Both labels of each row
[ -9  19  -4   0   0  35  -5   9 -15  -2   6 -10  -8  -6  -4   8   3  13
  15 -19   8 -13   3  20  22 -14  -1  -7   0 -12   5  10  -8   9   8  -5
 -11  -2  -7  14  16 -56  -9   0  -4   2   3 -13  -9 -22  14  -6  10   4
 -32   8 -25   5  -5   9 -21  14] : (28), <90>
[ 18  18  -7 -18 -10  44  26  14   4  -2   2   7  14  10  -7  12   5  10
  11 -36   6  -7   9   5  10 -21  -6  -2  14   1   3  11  -6   3  -7  -9
 -11  -4 -13  -3   9 -27   0   2  11  -1   5  22  -7 -39   5  -6   6   8
 -21  13 -19 -10   3  -6  11  -5] : (30), <90>
[ -3  18   4  -2  -3  26  -9   6 -12   4  10 -14  -2  -4   9  15 -12  26
  14  -9  14 -17   0  16  14  -8  14 -10 -18  -6   9  -3  -8   4  12  -3
  -5   4  -1  27  16 -59 -15   0  -9   1   1 -25  -9 -25  11   0  14   0
 -17  -6  -9   3  -8  15 -30  14] : (28), <90>
[  0  11 -22 -15  -1  42   0  23  -1  -5 -13  10  13   8   0  -1   8  -8
  15 -43  -2  -9   3  -1   5 -20 -13   2   7   9   2  20 -20  -3  -1 -22
 -16 -10 -23 -10  11 -20 -12  -2  19   0  18  19   1 -26   2  -3   2  15
 -34  11  -9   3   9 -22   6   0] : (30), <90>
[-10  10 -16  -7  -2  25 -15  14 -15  10  -8  -8   8   0  -7   0  15 -12
  25 -13  11  -9  14  17   1 -24  -5  -3 -11   1  12  17 -14   3   8 -12
 -21 -13 -19   5  12 -39 -16   8   1  14  21  -9  -4 -14  13 -14   6  10
 -39   1 -19  25   6   3   1   3] : (27), <90>
[  8  14 -25 -25   4  27  10  31   5  -9 -10  18  -2   2  -8   5  12  -2
  10 -34  -9 -15 -10 -12   2 -19 -13  -3  22 -18  -2  13 -12  -5  -4 -26
 -18 -13 -17  -6   9   4 -16   6  11   6  12  12   3 -38   3  -5 -12  16
 -28  11 -20 -20  13 -17   9   1] : (30), <92>
[ -3  29  -3 -17  -6  29  -6  29 -15   2  10  -1   6  -3   6   7   2  -2
  19  -1  22 -21 -12  10   1 -24   0  -8  -7  -7   4   7 -17   2   1  -5
 -11 -12  -7  18  18 -40 -23   5 -11   4  10 -27  -4 -29   9 -13  -4  11
 -25  -8 -11  14   5  -5  -9   1] : (21), <90>
[-11  12  -2  13   2  18 -21   7 -14   8   9 -16  -3  -9   9   7  -9  27
  15 -18  -4 -18  -8  11  10   4  11  -9 -24   8  16   1 -13   0  19  -8
  -6  15  -3  37  27 -32 -17   0 -29  11   6 -27  -2 -17  15   8  20 -13
 -19 -13   7  -2 -10  21 -38   9] : (28), <90>
[ 16  12  -1 -14 -12  29  10   2 -14   6   7  -6  -8   2 -12  24   3  32
  20 -14   7 -22  10   7  10 -19   4  -8  -5 -19  12  -3  -1   4   6 -17
 -20  -6  -1  23  18 -62 -18  17  -2   3  -8 -13   3 -50  15   5  13   7
 -24   4 -23 -16  -6  18 -18  23] : (28), <92>
[  5  14 -11 -16  -4  43   0  22  -6   1  -4   4  22  12   0   9   0  -1
  23 -36  12 -16   9   4   3 -24  -9  -2   0  18   4  16 -21  -2 -10 -15
 -14  -7 -21   0  21 -26 -20   1  10   5  21   7  -3 -31   7  -7   6  10
 -35   6  -9   6   9 -24  10  -6] : (30), <90>
[ -9  11  -7  -6  -6  13  -5   8  -9  13  12  -9  -4  -8   3  21  10  24
  20   0   1 -22   2  12  -2 -18  14  -5 -21  -9  11   1   1   8  17 -10
 -18   1   1  27  18 -38 -20  10 -15   7   7 -19  -3 -37  14   3  11  -6
 -25  -9 -13  11  -3  15 -26   7] : (28), <90>
[ -2  18 -13 -13  -8  42   7  24   1   1 -11  -1  16   8  -4  -6   8 -15
  16 -35  11  -8   9  10  10 -18  -9   5  13  10   5  24 -17   7 -10 -11
 -21  -4 -21 -10  14 -30  -8   0  12   0  18  17  -2 -20   6 -16   2  10
 -33   9 -20  13   4 -17  25 -14] : (30), <90>
[-10  12   8   1  -3  22 -21   4 -20   8   8 -19  -7  -8   1  16   2  22
  14  -2   8 -19   5  20   5 -17  10 -10 -22 -13  14   5  -6   1  18  -8
  -8   1   1  32  20 -61 -18   3 -16   5   2 -27  -8 -26  16   4  17   1
 -22  -7 -12  12  -7  16 -29  20] : (28), <90>
[ -1  12   1  -5   2  35 -23  15 -26   8  -6 -19  -9  -6 -14  10   2   4
  22  -9  22 -13  13  24  15 -14  -6  -7 -11   0  10   8 -21   4  10 -15
 -14  -8 -12  15  18 -78 -18   0  -2   2   9 -30  -1 -16  16  -9   6   6
 -30   0 -18  16  -2   3 -12  29] : (21), <90>
[ 15  28   4 -31 -24  26  39  34  12   3   9  15  27   3   0  19  12  -8
  13  -6  15 -22  16   4   1 -24  -3   0  14  -3   1   7  -7   9 -33   4
 -12 -12 -13   4  17 -14 -14   8  -1   0  10   2   0 -50   5 -23 -10   8
 -23   2 -13   1   9  -6  18 -30] : (20), <92>
